Below are the code and all the weights of a small trained network. Each question names an input and a class and asks about switching units off, where a switched-off unit gives its printed mean instead of its output.

import numpy as np


def w(rows, s, z=0):
    codes = np.array(rows[::2]) - 128.0
    scale = np.full(codes.shape[1], s)
    scale[-1] = z or s
    return codes * scale


def f(y):
    return np.maximum(y, 0)


def log_softmax(a):
    a = a - a.max(-1, keepdims=True)
    return a - np.log(np.exp(a).sum(-1, keepdims=True))


def net(x, mask):
    res = np.array(x, float).reshape(1, 6) / 4 @ E
    y = f(res @ A[0][:, :-1].T + A[0][:, -1])
    res = res + np.where(mask, y, B[0][:, -1]) @ B[0][:, :-1]
    return log_softmax(res[-1] @ U[:, :-1].T + U[:, -1])


A, B = {}, {}
E = w([
[152,170,29,158,65,130,67],'x0',
[220,63,184,164,78,183,56],'x1',
[132,126,127,126,129,128,130],'x2',
[44,67,161,213,154,70,21],'x3',
[122,180,169,2,146,115,32],'x4',
[85,191,137,170,182,241,97],'x5',
],0.0082)
A[0] = w([
[92,129,73,206,130,99,172,92],'n0',
[47,100,140,204,143,39,41,17],'n1',
[94,97,125,22,104,75,70,166],'n2',
[46,163,94,122,142,96,175,174],'n3',
[117,46,104,215,53,113,228,143],'n4',
[175,135,173,173,151,221,87,125],'n5',
[194,86,193,183,95,135,83,82],'n6',
[170,21,127,78,55,86,140,63],'n7',
[152,177,1,151,77,156,59,97],'n8',
[196,163,87,77,105,163,183,70],'n9',
[102,100,97,199,179,200,160,169],'n10',
[85,70,208,114,198,173,162,105],'n11',
[208,71,179,133,61,179,117,126],'n12',
[45,52,174,161,191,83,86,2],'n13',
[153,76,200,69,165,160,212,46],'n14',
[145,56,97,144,96,89,172,85],'n15',
[175,107,136,119,86,3,157,72],'n16',
],0.0084,0.0027)
B[0] = w([
[138,149,138,75,132,126,110,208],'n0',
[219,131,22,195,163,155,163,253],'n1',
[153,170,159,96,113,202,48,224],'n2',
[92,177,170,94,202,55,142,226],'n3',
[183,123,197,47,161,156,34,255],'n4',
[43,168,155,149,179,112,202,217],'n5',
[127,142,113,78,190,67,174,218],'n6',
[59,176,202,255,103,146,187,215],'n7',
[48,66,99,102,24,86,106,241],'n8',
[251,102,77,204,141,126,174,216],'n9',
[131,130,233,131,100,135,84,211],'n10',
[79,48,92,122,36,108,100,212],'n11',
[82,139,142,83,241,46,173,231],'n12',
[177,80,82,211,147,148,127,224],'n13',
[138,64,27,102,63,123,117,204],'n14',
[112,145,184,102,87,171,92,194],'n15',
[32,177,156,205,125,173,186,214],'n16',
],0.0077,0.0079)
U = w([
[70,195,148,109,231,1,167,118],'0',
[239,121,50,156,159,191,157,108],'1',
[3,197,183,168,125,237,156,127],'2',
[51,3,102,87,18,73,96,93],'3',
[110,162,165,114,160,116,109,254],'4',
[179,170,221,66,151,233,26,66],'5',
],0.0088,0.0037)

Each question gives the input, the list of numbers given to net, and the class t.
The units are the neurons (one row each of A and B). Each row of codes is followed by its name. A weight is (code - 128) times the scale printed after its matrix; where a second scale follows, it is the last column's (A, B and U).
mask holds one flag per neuron, in row order. A switched-off neuron (its flag False) gives its mean, the last column of its row in B, instead of its output. The means were averaged over made-up inputs and are rounded, as every weight is.
A unit's drop is (log p(t) with every unit on - log p(t) with that unit switched off) / (log p(t) with every unit on - log p(t) with every unit switched off).
The circuit of an input: a set's keep is (log p(t) with only the set's units on - log p(t) with every unit switched off) / (log p(t) with every unit on - log p(t) with every unit switched off). Starting from the 12 units with the biggest drops (on a tie, the unit counted first), units are removed one at a time, each time the one whose removal leaves the highest keep (on an exact tie, the one counted first), for as long as the keep stays at least 0.8.
units of the circuit, in order: the units of the circuit, biggest drop first
unit that matters most: the unit with the biggest drop
top k neurons: the k neurons with the biggest drops, biggest first
input [6,7,-4,-2,-2,-8], class 2: top 3 neurons -> [n7; n16; n15]
input [8,-4,-3,6,-7,7], class 3: units of the circuit, in order -> [n8]
input [2,3,-1,2,1,-5], class 2: top 3 neurons -> [n7; n16; n3]
input [-7,8,1,8,-2,7], class 0: top 3 neurons -> [n5; n6; n12]
input [0,-3,0,4,-4,0], class 1: units of the circuit, in order -> [n1; n12]
input [7,-1,4,-7,7,2], class 1: top 4 neurons -> [n9; n11; n4; n10]
input [-4,8,-2,4,-3,-5], class 0: top 2 neurons -> [n12; n6]
input [-8,-3,3,0,8,4], class 3: top 2 neurons -> [n11; n14]
input [-8,5,-2,-6,8,1], class 3: units of the circuit, in order -> [n14; n11]
input [-7,8,4,2,5,4], class 0: top 3 neurons -> [n5; n12; n6]
input [2,8,-5,4,-6,6], class 0: units of the circuit, in order -> [n6; n12]
input [2,6,-4,-4,-5,4], class 0: top 2 neurons -> [n12; n5]
input [-5,-1,-6,8,7,-6], class 1: units of the circuit, in order -> [n1; n13]
input [-5,2,-4,0,3,1], class 3: units of the circuit, in order -> [n11; n14]
input [-6,-6,3,-8,-5,0], class 1: units of the circuit, in order -> [n9]
input [-5,-1,1,-7,-1,3], class 1: top 2 neurons -> [n9; n8]
input [3,4,1,6,-1,-7], class 2: units of the circuit, in order -> [n7; n16]
input [8,8,-4,-7,-3,7], class 0: units of the circuit, in order -> [n12; n5]
input [-2,-5,-7,4,7,-3], class 4: top 2 neurons -> [n4; n2]
input [-2,1,2,-6,-1,3], class 1: unit that matters most -> n9
input [-6,3,-2,-3,-7,6], class 5: top 3 neurons -> [n4; n10; n8]
input [-1,4,0,3,6,6], class 2: top 4 neurons -> [n5; n4; n3; n9]
input [-1,3,-1,2,-6,4], class 5: units of the circuit, in order -> [n4; n10]
input [-8,-3,-5,-4,-3,1], class 3: units of the circuit, in order -> [n14; n11]
input [7,2,7,-7,3,-8], class 2: top 3 neurons -> [n7; n16; n1]
